Each row is followed by the grade that its hidden value falls in (each part has its own value, ranges and names)
[ -75  -63    0 -127 -155 -192 -151   23 -246 -138  115  -57  130  -36
 -156 -242   32   69  -96  -28  207   -6 -174  -75  213  -59  -78   49
 -314  111   58  -60 -133   93  -89   11  218  120  150 -285  124  -31]
<61>
[  71 -137   50   66  226 -212  -45   73   67  163  -73   66 -209   85
    5  -46   -2    7   42 -230   90   31   10   -5 -139  290  166  -78
  217 -139  -64 -140 -108  -79  145  -96 -200  -64  -16    4  232  -28]
<61>
[-150  112   82  -78  -55 -145   72 -136   -9   -8 -126   -4  258 -137
 -178   42  -70  147  -77   22   12 -113   -7  -76   62   -2    3  -12
 -307  114 -244 -132  -11    9 -174  -30  196  216  -19 -214   52 -182]
<59>
[-228    5  160  -79 -223  -29   74  135 -144  195  -23  -89  315 -135
 -130  -14   -1   23  -27  354  -88   11  -96 -163 -376 -166    3  -39
 -214  313  229  -11  146  -43 -107  183  235 -189  289 -175  -47  -16]
<39>
[ -37  -39  -32  123  264 -326   -9  -22   89  258  -54   68 -225   92
  -56  -28   36   10  120 -144 -171 -120 -192  -72 -234  184   81  -85
  298 -146    3 -229  -21  -37   44   -6 -247 -241  -14   76   94  -67]
<42>
[  71 -269  -88   -6   75 -332 -153   -9  -67 -161   54  -88  -81  179
   60 -157  213  -69  196 -196   32  173 -135    2  231 -143   30    2
 -146  226  139 -149 -112  -51   35  -82 -143  -90  396   79  170  176]
<65>
[-111  150   85 -113  270  -70  137   48   36  312 -231   28   69   -9
   14   67  -75   70   -4  143 -250 -286   58 -199 -232  307  101 -125
   64  -84 -169 -173   64   23  -44 -103  -78 -221 -171   46   52 -109]
<51>
[  96 -309 -219  217   42 -426 -328    8  -57 -104  298  -86 -211   99
   -5 -211   67   18   35 -208   80   41 -446  -72  169  -49 -120   41
  -26   35  293  -84 -114   39   71   14  -96  -46  144   18  -19   54]
<42>
[ 162 -333 -302  364   23 -392 -384   93  115  -91  280  -45 -326   16
  127  -77   58   11  -74 -220   86   -9 -239 -130   56  113 -109   53
   88  -24  317  -36  -46   19  126  -72 -101  -31  -39   77  -76  115]
<65>
[ -15 -125  -89   39 -108  112 -238   52 -115   61  207  -74   82 -159
  154  -76  -79  -42  -70  256 -151 -194  -41 -254 -133    8 -173   24
 -196  129  253  125  268  217  -13  122  131 -211 -133   26 -203   12]
<47>
[-159  115  167 -197  199 -274  156   77  -86  190 -250  -41  205   42
 -211 -115   37  172    7   49  -13  -46 -160  -73   -8  103  131 -124
 -136   48  -95 -293 -195  -54 -104 -143   68  -37  170 -137  232  -12]
<47>
[-117  -60  151  212  -99  -13 -263  -35  168  410  176  112   28 -253
 -152  -55 -213   47 -127  135  -77  -41 -217  -95 -348  -48  -15  -77
   58  -12  344  -83  273  129  170  135   11  -23   77 -115  -73  -77]
<51>
[-264  105  214   -1  -44 -133   71   54  -62  351  -98  -60  377 -169
 -313  -70  -42  191  -11  359 -160  -11 -349 -120 -339 -206   -9 -142
 -203  235  256 -186   98   16 -126  100  263 -124  287 -176  -26    4]
<59>
[ -69  -76    3 -163  114  -72  -34   13 -160   91  -26  -89   84   83
   86 -145  138  -78  200  143 -249  -72  -76 -143  -27  -92   -7  -44
 -158  195  151 -100   99  100  -65   31  -66 -374  203  135   48  137]
<51>
[ 113 -231  -29  271 -163  -60 -275   29   96  -28  203   54  -93 -146
   16   56 -195   19 -195 -111  238   54   17  -52 -121  136  -30    6
    5   13   56   89   86  -28  190   18   51  249  -50 -189  -33 -170]
<39>
[ 256  -84 -145   36  163   23 -173  -61  -66 -231  -31  159 -291   85
  155   32  -71  -54  -41 -329  181 -167  358  -27  148  465   -1  -35
  146 -231 -465   23  -38   70  130 -213 -101  169 -334 -123  208 -222]
<39>
[ 292 -191 -147   76  117  -64 -259 -173  -67 -413  -41  111 -174  114
   79  -61  109  -38  132 -388  201  102  256  115  395   74  -41  -64
  -93   53 -317  -80  -63   67   97 -276  -30  272   82 -100  293    8]
<61>
[ -25  -28   21 -207  196   64   98   89 -132  119 -122 -100   90   15
  214  -13  -13  -32   59  144 -181 -220  160 -218 -116  268   53  -24
 -128   36 -129   21   69   64  -84   -7  -35 -299 -237  146   11  -22]
<47>
[  82 -212 -101  265   37 -340 -351  -23   68   -7  200    2 -110  -32
 -118 -159  -27  125  -69 -171  135   63 -365  -26  145  -31  -85  -36
  -57    5  248 -146  -70   69  115  -92    9  152  131  -91   34   49]
<56>
[-125  -45   47   71   68  -74 -102   24  121  418   84   62 -139 -122
   39  -41  -80  -50  -23   54 -203 -210  -69 -184 -382  188   60    7
  185 -148  200  -62  194  109   60  153 -165 -323 -195  100  -45  -37]
<51>
[ 120 -202 -209   67  -86  -47 -264 -104 -228 -338  194 -100   66  -34
   76 -132   35   10   38  -21   40  -47 -101  -96  263 -117 -245   42
 -355  211   16   78   61  170  -91   17  202   76  -15  -73  -80  -15]
<42>
[-299   18  174   71 -181 -152   48   29   16  341   -5  -96  349 -247
 -251  -25  -14  134  -12  340 -175   20 -323 -140 -411 -290  -16  -43
 -244  299  363 -109  170   -5 -162  229  256 -159  250 -106 -124   39]
<59>
[  16  -81  -63  -36  186   46  -86   82 -119  229  109  -26 -139   14
  199  -64 -120  -72    4  105 -194 -325  -33 -255 -248  347  -31   -6
  131 -174   26   83  147  157   43  112 -148 -383 -374  137  -95 -125]
<59>
[-267  134  182 -183   72 -314  249  120  -43  247 -258  -82  264  -37
 -225  -45   62  169  -29  125  -44  -53 -145 -123 -169   61  152  -62
 -165  112  -29 -256 -164 -120 -194  -34  130  -94  150 -137  154   -6]
<65>
[   1 -211 -164  102  -84 -253 -153   63 -202 -183  126 -230  181  -66
  -36 -175  149  134   33   93   33   51 -332 -131  114 -209 -189   41
 -420  311  283    0  -63   71 -203   46  311  -55  105  -30  -97  189]
<59>
[ 143 -230 -205   90  225 -395 -249  -34   -3 -106  140   -1 -364  109
   65 -218   76   32    2 -462  188  -86 -152  -38  301  308   12   91
   58 -259  -56 -114 -257   89   36 -114 -189   26 -270   57  178   32]
<56>
[  23  -25 -168 -176  254 -137  -71  -17 -169    3   25  -14 -199  192
  198 -118   77 -115  121  -61 -220 -339    9 -212  107  269  -28   17
   61 -136 -121  -68    9  158  -39  -45 -242 -365 -193  158   55  -44]
<57>
[  44 -192 -135  302 -131 -248 -434  -86   81  -38  267   67 -135 -145
 -119 -166   10   61  -88 -158  111   34 -255  -31   94 -122 -150   20
  -68   24  310 -103   58  157   82   -9   86  145  101 -141   -1   71]
<47>
[ -79 -121   -9  254 -103  -17 -239   24   52  296  197    1   13 -235
  -43  -60  -79   34  -44  205 -160  -92 -232 -170 -394  -76 -115  -21
    0   63  421   24  286  162   24  204  108 -221  -57    5 -185   47]
<57>
[   8   25   17  -13  283 -295    9  -87   63   92 -144   93 -157   57
 -104  -57  -20  110    2 -319   82 -131  -22   -6   90  337  131  -42
  101 -252 -312 -231 -197    2   -4 -158 -139   94 -210  -62  257 -131]
<57>
[-212  166   67   -8  163 -136   60    9  116  459 -124   85  -15  -37
  -50   65  -29   -1   38  209 -407 -307  -76 -224 -414  134   68 -113
  207  -70   85 -219  211   58  -19   28 -157 -392  -13   76  -29  -64]
<56>
[-169 -115   48   66 -161 -106 -167  -53   -4  200  149  -44  118 -156
  -85 -132   61  -23   75  163 -171   18 -232 -110 -193 -296  -60   22
 -189  232  408  -67  218  123  -56  212   73 -223  240   11  -74  128]
<56>
[ -26   49   92   48  -92 -130 -216 -154    4  -31    1  191   36  -77
 -283  -90  -67   78  -82 -135  164   34  -37   62  123  -66  -20 -102
  -68   17  -96 -213    9   77   93 -127  102  328  273 -377  230 -147]
<61>
[  38   76  -84   30   20  146 -206 -178  -74  -10   61  158  -82 -159
   12  -33 -148   14  -94  -44  -44 -351  168 -131   -1  258 -140   -3
  -13 -209 -256   33  191  296  -29    0   96   60 -454 -151    1 -230]
<59>
[ 174 -111 -128  -32  238  -82  -57  -27  -95 -166    0  -38 -100   66
  173    5 -145   54  -68 -207  112 -217   93 -123  205  447  -16    7
  -75 -160 -409   41 -120   39   10 -136  -59  132 -437   -5   45 -248]
<42>
[ -58   79   38 -223   85   38   29  -95 -169  -20 -101   -6  143  -46
    4  -71  -44   43   -1   23  -41 -230  124 -124  108  168  -11   -2
 -247  -12 -292  -37   18  151 -145  -28  100   -5 -223  -88   97 -134]
<57>
[ 110 -138 -151  141  199 -379 -194 -149   26  -97   63   92 -315  115
  -65 -133   58   27   72 -439  109  -47 -155   36  207  176    1    2
  136 -192 -155 -195 -174   36   51 -107 -184   97  -75  -45  199  -86]
<42>
[-209  158  146  -50   64    3  147   98   -5  350 -219  -37  296 -194
  -99   50  -49  148  -48  357 -243 -191  -16 -212 -398   84   28 -124
 -126  115   51 -122  149   42 -157   15  217 -211  -74  -51  -44   -5]
<47>
[ 160   -7 -207   29  201  147 -158   -1 -150 -106  -43   -2  -19  -40
  216    0  -22   37    3  113 -173 -335  180 -222   32  285 -182  -79
  -97  -37 -166   56  162  251  -67 -154  124 -144 -410   63  -70  -12]
<56>
[  17   31   75   35  -56   76 -104 -187  -68 -100  -33   63  231 -188
 -158    2 -184  146  -93    1  114  -54   38   -6   94    8  -96  -79
 -294   88 -272  -33   83  110  -42  -52  273  365  -77 -293   46 -242]
<42>
[ 137 -190 -118  -59   24  103 -150 -180 -173 -262   85  -37   -5   27
  210  -48   14 -122  158  -94  -48  -71  170  -59  193    1 -105   37
 -246  145 -201  102  140  140  -35   38  -15  -22  -97   58    9  -82]
<42>
[  51  -46  -86  166  239 -285 -246  -25  125  211   59  187 -398   42
  -52 -128  -11   12  -29 -292   -3 -176 -111  -58  -62  329   44  -55
  369 -353   21 -224  -47  112  162 -117 -252  -92 -165  -18  181  -44]
<47>
[  72  -16  -51 -156  317  -13   20  -11  -76   44 -113    0 -104   94
  204  -12  -44  -26   53  -88 -112 -283  183 -160   50  418   63  -27
   17 -165 -318  -36  -11   94  -12 -116 -172 -171 -364  129  100 -112]
<56>
[-310  218  244 -161   23 -101  135   27  -22  405 -197   29  302  -96
 -244  -33  -17   87   13  330 -268 -126 -141 -147 -319  -95   78 -152
  -88  151  110 -265  131   21  -93   27   91 -214  297 -138   70  -37]
<47>
[  69  -24   81   26   85  143 -131 -173  -48  -28 -136   67  200  -61
  -45  -17   20   31  179  102 -141   61  102   28   29 -191  -60 -190
 -227  262  -59 -119  228  137   21 -124  121   42  258  -52  114   57]
<56>

Next part:
[ 126  -66   31   -8   59  216   74  -48 -207  -67 -149  142 -128   28
  109  -27 -141  -78  140  -44  -58  -22   41   67  213  -56 -109   63
 -130 -246  120  -30   24 -116 -188   13  -86  -39   71  -84   73   38]
gapu
[ -76  -32 -183   99 -192  212  -33  -26  -13  -30 -128  134   25  287
  -18  -88   85  192   15   69 -146  190   43   93 -126 -108 -276  124
  -21 -127  207  -14  -44  168   75   75  -32 -166  -98   38  119  -29]
gapu
[ 167    7  121  103  137   52  -74 -155  450  -11  115   83 -385 -197
  373 -179  148   -4  170 -121 -161  106   63 -130 -197  134   -9  -42
  -71   98  191 -116 -113 -134   69 -145 -252  344   64 -491   24  -70]
gapu
[ 117  -91 -245  -62 -106   42  -61 -169   10   35   -4  -45  120    7
   26  -15   45  152  -80 -119  -89  111  -41  -10 -166  -24  -53   81
   50  169  -43   55 -103   88  191   52  129   25   34   13 -120   -2]
gov
[   1 -109  135  -16  -28  -70  330  161 -139  118   62  -64 -105 -118
 -152   95 -103   -1  -14  -17   26 -257  -21  214  264   19   22 -192
   83  -85   39  -83    4  100 -193   -7  -55   30  152  159  124   92]
riba
[  48 -161 -156   67 -145  158 -168 -242  -42  126  -68   72  103  193
   76 -221  144   55  -83 -110 -250  219   39   84 -269   45 -158   89
  -33  185  302   92   27  202   11  102  -67  -29 -164  -95  -19 -146]
gov
[  39  -46   95   69  -58 -296  429  126   20  103  139 -234 -153  -91
 -191   74   -7   48  -47  119  125 -177 -157  171  141    5  102 -309
  216  -60  -53  -71   -5  189  -97   -2  -11  261   92  254  -20  114]
Gival
[ -41  -16 -145  119 -175   62 -205 -347  -36  164 -248   43   38  426
  -18 -356  183  -79  -58   64 -236  152  -43   82 -309  161 -273   21
  -55  172  336  222  -21  302  -15  108  -90  -36 -347   -8  -87 -134]
Gival
[ -52 -109   70   43 -179 -251  461  160    7  110  179 -214  -94 -133
 -226  105  -10  149 -103   40   87 -156  -86  204  126  -29   99 -274
  200  -31   -2 -114   -9  171  -31   -2  -23  155  153  284   61  145]
gov
[  -3 -105   94   61 -131 -210  336  -22  -67   40   58 -174  -95  -67
 -152   31  -31    0 -102   27   52 -173 -152  199  149   -2   46 -275
   84  -30   32   23  -41  170  -74   51   19  212   59  156   -2   56]
riba
[  25  292   31  217 -106  -48  -74  -92  327 -155   64  -47 -347  -56
  255  -97 -174  -53   72  -29    2  -54 -128 -204  -81   43 -258   -9
 -161 -264  -19 -114 -175 -257  176 -101  -88  221   41   41   73  214]
nom
[  92    3 -205  147 -110  107    9   78  -95 -104  -27   92   82  207
  -14  100    6  221   64   86  -23  224  -72   86  -66 -250 -341  148
   47 -172   13  -61   91    2   62  160   89   74   30   56   37  -41]
nom
[ 206   65  -69   76  111  207 -269  170   70  141  216   55    9 -111
  229   36 -165   27    6 -225 -142  -29   30  -81 -100   30 -215  178
   21  -38   -4 -202   43  -55  -52  -16  -37  -39   87   68  151   18]
Gival
[ -30 -149 -157 -123   23   -8 -171 -167  -34  -12 -125  -43   85   95
   25  106    7  -24  -50  -87  -26  -66 -108  -28  119   83    0    7
 -118   74 -105  216 -137  215  109   83  212 -169  -19  -63  -71 -115]
nom
[ 293 -211  -98  -42  162  216   39 -117 -197  -86  -67   56  -33    2
  227   -2  -70   -4  118  -69  -24  216   15   -8  138 -130  129  122
  -47 -209   67  -13  114  -38 -166   45  -18   17   54 -132  -85  -42]
gapu
[ 150 -283 -220 -112   49  143 -102  -58    4  -33   33   47   94  -45
  119   38    7   65  -58 -142  -77   43   17  -18   95   14   50   81
  -71   39 -114  102 -159  245   82   13  189 -153   12  -89   -6  -77]
puful
[ 130  -19 -104  134  -71   48   66   83 -164  -86   47   25  100   61
  -16  189  -51  207   37    1    4  158 -113  132  -20 -274 -256   87
   89 -117   19  -96  164  -87    8  193   84  200  149   29   17  -58]
riba
[ 192 -194   52  -31   -6  -70  270 -145 -206   61  -25  -61  -57  -97
  -35  -39  -21  -63   -3  -62  -12  -44  -56  168  124   -3   81 -145
   41   58   75   47   57   15 -169   53  -31  246   83  -39 -112    6]
gov
[ 117 -191 -228  -93  -32  106  -68 -142  -13  -25  -14   -3  121   -2
   67   47   57  153  -64 -124  -83  120  -26   11  -49  -61   19   80
    9  103  -46   77 -113  157  151   67  164  -41   41  -87  -79  -80]
riba
[ 169 -226 -158  -56   92  186 -204  -52  -13   75   83   28  133  -35
  159   33   24   68  -80 -204 -151   77    8   13  -39    6   26   97
    3  106   22   29  -34  229    5   67  106  -97   -1 -107   10 -160]
gapu
[  44  199  125  189   12 -187   -7  -28  375   -6  147  -97 -374 -129
  222  -66  -59  -62  123  -17   17  -50  -94 -171  -93  150 -116  -92
  -63  -75   31 -122  -52 -214   81 -124 -187  319   92  -68   30  128]
puful
[ 132   11  -31   91   41 -217  -14  122   -6  205  184 -151   63  -36
  -57  124  -25   42  -11  -29   24  -39 -138   45  -89   67 -124  -40
  174  174  -59  -43  168   42  -48   85   22  229  106  143  -66  -30]
puful
[ 320 -186 -129   21   49   72  161  -57 -185 -102   -1   28    1  -18
   79   13  -59   25   50    1   25  131  -67   75  130 -158  -23   29
   18 -143  -69   18   41   16  -99   75   98  193   49  -25 -101    0]
puful
[-101  -20    6  135 -185 -118  234   53   23  -44   18  -93 -100   96
 -131   47   -5   94  -59  113   40  -71 -136  149   95  -74 -112 -174
   42 -181   43  -17  -65  194   20   64   30   76   -3  188   92   53]
Gival
[ -22  -25  159   57    9 -109  -28 -253  289   34  -12    4 -305  -99
  201 -118  144  -58  123 -116 -121   29    4  -58 -127  191  -15 -117
 -131  195  238   18  -36 -145   67  -58 -232  281   72 -418  -27  -83]
gov
[ -53  160  181  137   88 -177  -93 -207  491   -2   10  -51 -442  -57
  291 -100  155  -34  229   -6  -54   85  -45 -197 -209  209  -15  -99
  -97   88  217  -54  -27 -221  129 -116 -302  339   76 -420  -41  -49]
gapu
[ -26   18  173   65   48 -167  205  110    1   87   48 -129 -242  -45
   -9   65 -126 -109   75   40   88 -198  -87   40  234  102   39 -180
    0 -194   40  -76   70   -2 -190  -43 -136   67   92  147   77  109]
nom
[  47 -216 -170  -98   53  142 -187  -27  -29   20  -13   55   87   26
  107   58  -35   11  -31 -143  -87   -9   21  -32  114   75  -17  106
 -120   15  -50  100  -95  204   32   23  128 -259    3  -50   49  -81]
puful
[ 229 -180    5  -28   44  136  154 -102 -290  -18  -80   75  -37  -42
   81  -12  -98  -46   88  -97  -47   64   20  117  160  -94  -13   36
  -50 -103  116  -14  130 -124 -209   67  -61  110  108  -96  -39    0]
gov
[  72 -102 -131  118 -148  242  -96 -207  -66   75 -153  161   -2  283
   50 -339  104  -36  -49    6 -258  133   49  131 -173   44 -273   54
  -75    3  302   96  -76  275  -81   60  -84  -62 -278  -27   52  -80]
Gival
[ 159 -186 -205 -113   67  -10  -74 -177  112  -19  -20  -25   29  -25
   91   28  124   75   -7  -73  -43   74  -60  -49  -28   42   60    8
   -2  179 -141  144 -171  187  169   20  182   61   14 -193 -157 -108]
nom
[ 235 -211   44  -15  224  251  -21 -185 -234  -98 -145   94 -155   32
  337  -63 -128 -172  187  -94  -44  181   39  -41  242  -43  158  109
 -203 -314  214   13  185 -126 -307   23 -155  -39   17 -232  -31  -65]
gapu
[ -79   19 -256  120 -249   92    3 -112   46  -74 -200  104  -27  373
  -43 -170  118  167   63  186  -83  254    8   17 -174  -55 -309  126
  -50 -123  146   68  -81  133  159   40  -26 -107 -152   75   10   47]
puful
[ -63   77   -7   82 -112  -48  128  150   67  -34   63  -58 -138   -9
  -38   96 -146   56   -8   25   51 -167  -86   24  149  -23 -157  -71
  -15 -244  -77  -97 -109   34   40  -23   29  -32   87  233  152  161]
nom
[ -20  -82   32  -11 -122 -267  464  155   82  128  179 -240 -133 -162
 -187  106   11  180  -43   53  115 -107  -57  118   87    0  187 -237
  235  -13  -49 -143  -16  119   12  -65  -51  141  190  268    0  190]
gov
[  24  -95   70  -74   50  -14  305  259 -109  152   64  -32  -84 -105
 -150  148  -78   74   53    9   35 -212   37  169  250    7   45 -110
  143  -92  -15 -141   19   99 -180  -40  -58  -70  191  165  127  102]
gapu
[ 121 -222 -201 -141   48   45 -116 -143  -70   20  -68    3  114   19
   38   31    7  -12  -46 -110  -56  -22  -40   -6   86   83   16   47
  -67  134 -122  189 -134  214   65   46  199 -114   -5  -68  -99  -83]
puful
[ -52   26  -86   78 -131   61   50   55  -76  -22  -79   63   19  161
  -95   80   -1  157   39   56  -46   30  -45  126   -6 -118 -282   42
   25  -92   76  -35    7   38   42  106   24  -14   54   61   87   -9]
gapu
[ -57 -110 -168  -57  -53  -39 -108 -186    9  -28 -155  -26   26  167
    6   13   49    0   -7    4  -23   19  -85  -33   44   87  -56   14
 -118   47  -34  207 -122  181  128   57  130 -123  -58  -45  -79  -64]
puful
[ 114 -168 -164   77  -37  106 -142 -187   47  138  -27   21    5  204
  137 -273  133  -19  -37  -19 -180  225   33   -4 -203  121  -40   62
  -20   80  225   93   12  290  -52   15  -90  -54 -232  -27  -47  -93]
puful
[ 172    2 -147  171   13   58 -299   46  -16  294  166  -15  225  147
   46  -28  104  133  -66 -103 -205  207  -52   78 -411    8 -282  140
  209  280  189  -73  248  162  -52  177  -39  134  -67   46  -20 -210]
gapu
[  48   17  -36  178 -105   55   61  180 -121  -33   69   66   60   81
  -80  158  -60  157   -1   16  -38    4 -100  193   21 -208 -369   18
   71 -132   40 -111   95   18  -36  174   66  138   92   91  146  -53]
Gival
[ -13  233  166  228    3 -248  -42 -178  427  -65   83 -161 -426  -65
  268  -89   -8  -94  120   11   29    4 -176 -200 -139  147  -57 -151
  -99  -89  101  -64  -44 -209  118  -84 -202  397   36 -147  -39   67]
Gival
[  88 -216 -218 -113   10    6 -125 -190   46    7   30 -116  127  -29
  107   79   62  117 -104 -157  -47  116  -79  -57  -51    8  164   40
    8  150  -72  120  -93  206  174   64  182  -54   32  -73 -137 -107]
riba
